Here is a tiny trained network, its code and every weight. The questions are about switching its units off for an input and a target symbol, where a switched-off unit gives its printed mean instead of its output.

import numpy as np


def w(rows, s, z=0):
    codes = np.array(rows[::2]) - 128.0
    scale = np.full(codes.shape[1], s)
    scale[-1] = z or s
    return codes * scale


def f(y):
    return y / 2 * (1 + np.tanh(0.7978845608 * (y + 0.044715 * y**3)))


def softmax(a):
    e = np.exp(a - a.max(-1, keepdims=True))
    return e / e.sum(-1, keepdims=True)


def log_softmax(a):
    a = a - a.max(-1, keepdims=True)
    return a - np.log(np.exp(a).sum(-1, keepdims=True))


def net(x, mask):
    ids = ['ΔΘΞΠΩαγζσφψ'.index(c) for c in x.split()]
    T = len(ids)
    res = E[ids] + P[:T]
    q, k, v = (res @ M[0].T for M in (Q, K, V))
    z = softmax(np.where(np.tri(T) > 0, q @ k.T / 3**0.5, -1e9)) @ v
    res = res + np.where(mask[0], z, O[0][:, -1]) @ O[0][:, :-1]
    y = f(res @ A[0][:, :-1].T + A[0][:, -1])
    res = res + np.where(mask[1:9], y, B[0][:, -1]) @ B[0][:, :-1]
    return log_softmax(res[-1] @ U[:, :-1].T + U[:, -1])


Q, K, V, O, A, B = {}, {}, {}, {}, {}, {}
E = w([
[70,103,66],'Δ',
[174,124,79],'Θ',
[163,104,141],'Ξ',
[142,94,144],'Π',
[178,104,145],'Ω',
[220,2,182],'α',
[64,45,157],'γ',
[112,94,140],'ζ',
[164,102,145],'σ',
[145,122,110],'φ',
[171,100,158],'ψ',
],0.014)
P = w([
[57,254,137],'0',
[99,84,175],'1',
[107,75,179],'2',
[97,69,166],'3',
[100,70,170],'4',
[91,79,162],'5',
[99,68,164],'6',
[99,75,156],'7',
[90,72,146],'8',
[98,65,158],'9',
[103,66,156],'10',
[102,56,160],'11',
],0.0085)
Q[0] = w([
[113,173,98],'head 0',
[158,248,165],'head 0',
[107,86,221],'head 0',
],0.014)
K[0] = w([
[145,98,202],'head 0',
[129,11,167],'head 0',
[82,166,88],'head 0',
],0.012)
V[0] = w([
[254,97,243],'head 0',
[93,45,99],'head 0',
[197,204,62],'head 0',
],0.0085)
O[0] = w([
[157,244,254,4],'head 0',
[131,83,117,102],'head 0',
[208,244,87,90],'head 0',
],0.0098,0.0025)
A[0] = w([
[30,47,117,82],'neuron 0',
[66,66,131,130],'neuron 1',
[30,208,249,123],'neuron 2',
[204,163,131,255],'neuron 3',
[124,164,72,82],'neuron 4',
[131,35,1,180],'neuron 5',
[142,184,222,220],'neuron 6',
[50,55,157,142],'neuron 7',
],0.0071,0.0062)
B[0] = w([
[166,218,203,195],'neuron 0',
[179,205,195,191],'neuron 1',
[241,7,196,134],'neuron 2',
[232,151,8,163],'neuron 3',
[26,136,203,116],'neuron 4',
[28,109,163,254],'neuron 5',
[255,145,143,155],'neuron 6',
[177,195,181,211],'neuron 7',
],0.0073,0.0095)
U = w([
[33,71,129,152],'Δ',
[119,109,30,253],'Θ',
[153,172,98,104],'Ξ',
[130,158,121,88],'Π',
[178,183,112,96],'Ω',
[163,1,178,19],'α',
[133,152,199,74],'γ',
[102,136,131,98],'ζ',
[154,164,107,77],'σ',
[85,112,22,244],'φ',
[184,168,134,79],'ψ',
],0.0075,0.0052)

Each question gives the input, a string of symbols that net reads in full, and the target symbol t.
The units are the heads (3 rows each of Q, K, V and O) and the neurons (one row each of A and B). Each row of codes is followed by its name. A weight is (code - 128) times the scale printed after its matrix; where a second scale follows, it is the last column's (O, A, B and U).
mask holds one flag per unit, heads first, then neurons. A switched-off unit (its flag False) gives its mean, the last column of its rows in O or B, instead of its output. The means were averaged over made-up inputs and are rounded, as every weight is.
A unit's drop is (log p(t) with every unit on - log p(t) with that unit switched off) / (log p(t) with every unit on - log p(t) with every unit switched off).
The circuit of an input: a set's keep is (log p(t) with only the set's units on - log p(t) with every unit switched off) / (log p(t) with every unit on - log p(t) with every unit switched off). Starting from all 9 units, units are removed one at a time, each time the one whose removal leaves the highest keep (on an exact tie, the one counted first), for as long as the keep stays at least 0.8.
units of the circuit, in order: the units of the circuit, biggest drop first
most important unit: the unit with the biggest drop
k most important neurons: the k neurons with the biggest drops, biggest first
drop of u: that unit's drop, to one decimal
input Δ σ σ Π σ Ω ζ, target Δ: most important unit	neuron 5
input Δ φ α φ γ γ φ ψ ζ Ξ φ Θ, target Δ: 2 most important neurons	[neuron 5; neuron 6]
input Δ σ Ω σ γ α α ψ, target Δ: 3 most important neurons	[neuron 5; neuron 3; neuron 6]
input Δ ψ Δ Δ ψ Δ φ α, target Δ: units of the circuit, in order	[neuron 5; head 0]
input Δ ψ α ψ α α γ Ω, target Δ: units of the circuit, in order	[head 0; neuron 5]
input Δ ψ Π φ Π Θ γ Δ Π, target Δ: units of the circuit, in order	[neuron 5; head 0]
input α α σ φ α Ξ, target α: units of the circuit, in order	[head 0; neuron 2; neuron 0]
input α ψ γ Ξ φ, target α: 2 most important neurons	[neuron 2; neuron 0]
input Δ Ω α φ Π ψ ψ α ζ Δ, target Δ: 2 most important neurons	[neuron 5; neuron 3]
input α Ω σ, target α: 4 most important neurons	[neuron 2; neuron 0; neuron 1; neuron 7]
input γ γ φ Ω Ω φ ζ, target γ: drop of neuron 0	0.4
input Δ Ω Δ α Δ γ φ σ φ Ω, target Δ: drop of head 0	0.8
input α σ σ, target α: drop of neuron 2	1.0
input ζ Π φ Ω φ ζ γ ζ γ γ, target γ: most important neuron	[neuron 0]
